Below are the code and all the weights of a small trained network. Each question names an input and a class and asks about switching units off, where a switched-off unit gives its printed mean instead of its output.

import numpy as np


def w(rows, s, z=0):
    codes = np.array(rows[::2]) - 128.0
    scale = np.full(codes.shape[1], s)
    scale[-1] = z or s
    return codes * scale


def f(y):
    return y / 2 * (1 + np.tanh(0.7978845608 * (y + 0.044715 * y**3)))


def log_softmax(a):
    a = a - a.max(-1, keepdims=True)
    return a - np.log(np.exp(a).sum(-1, keepdims=True))


def net(x, mask):
    res = np.array(x, float).reshape(1, 2) / 4 @ E
    y = f(res @ A[0][:, :-1].T + A[0][:, -1])
    res = res + np.where(mask, y, B[0][:, -1]) @ B[0][:, :-1]
    return log_softmax(res[-1] @ U[:, :-1].T + U[:, -1])


A, B = {}, {}
E = w([
[169,234,101],'x0',
[215,129,9],'x1',
],0.012)
A[0] = w([
[148,121,121,39],'N1',
[126,72,182,129],'N2',
[139,136,140,224],'N3',
[108,137,210,193],'N4',
[153,5,59,210],'N5',
[172,108,95,4],'N6',
[164,155,138,88],'N7',
],0.021,0.0023)
B[0] = w([
[109,115,117,136],'N1',
[31,139,42,216],'N2',
[134,150,137,141],'N3',
[104,57,222,247],'N4',
[227,188,5,247],'N5',
[50,124,104,188],'N6',
[172,104,67,164],'N7',
],0.023,0.014)
U = w([
[19,87,25,30],'0',
[57,70,255,20],'1',
[236,208,51,250],'2',
],0.0065,0.0027)

Each question gives the input, the list of numbers given to net, and the class t.
The units are the neurons (one row each of A and B). Each row of codes is followed by its name. A weight is (code - 128) times the scale printed after its matrix; where a second scale follows, it is the last column's (A, B and U).
mask holds one flag per neuron, in row order. A switched-off neuron (its flag False) gives its mean, the last column of its row in B, instead of its output. The means were averaged over made-up inputs and are rounded, as every weight is.
A unit's drop is (log p(t) with every unit on - log p(t) with that unit switched off) / (log p(t) with every unit on - log p(t) with every unit switched off).
k most important neurons: the k neurons with the biggest drops, biggest first
drop of u: that unit's drop, to one decimal
input [-3,6], class 2: most important neuron -> (N5)
input [-4,0], class 2: 3 most important neurons -> (N5 N6 N4)
input [-6,-6], class 1: 2 most important neurons -> (N4 N5)
input [5,5], class 0: 2 most important neurons -> (N5 N6)
input [8,8], class 0: 2 most important neurons -> (N6 N5)
input [1,2], class 2: 2 most important neurons -> (N2 N4)
input [-3,-4], class 1: 2 most important neurons -> (N5 N4)
input [-2,-3], class 1: 2 most important neurons -> (N5 N4)
input [-7,2], class 2: drop of N5 -> 1.0
input [0,-5], class 1: drop of N4 -> 0.1
input [6,-8], class 1: drop of N7 -> 0.0
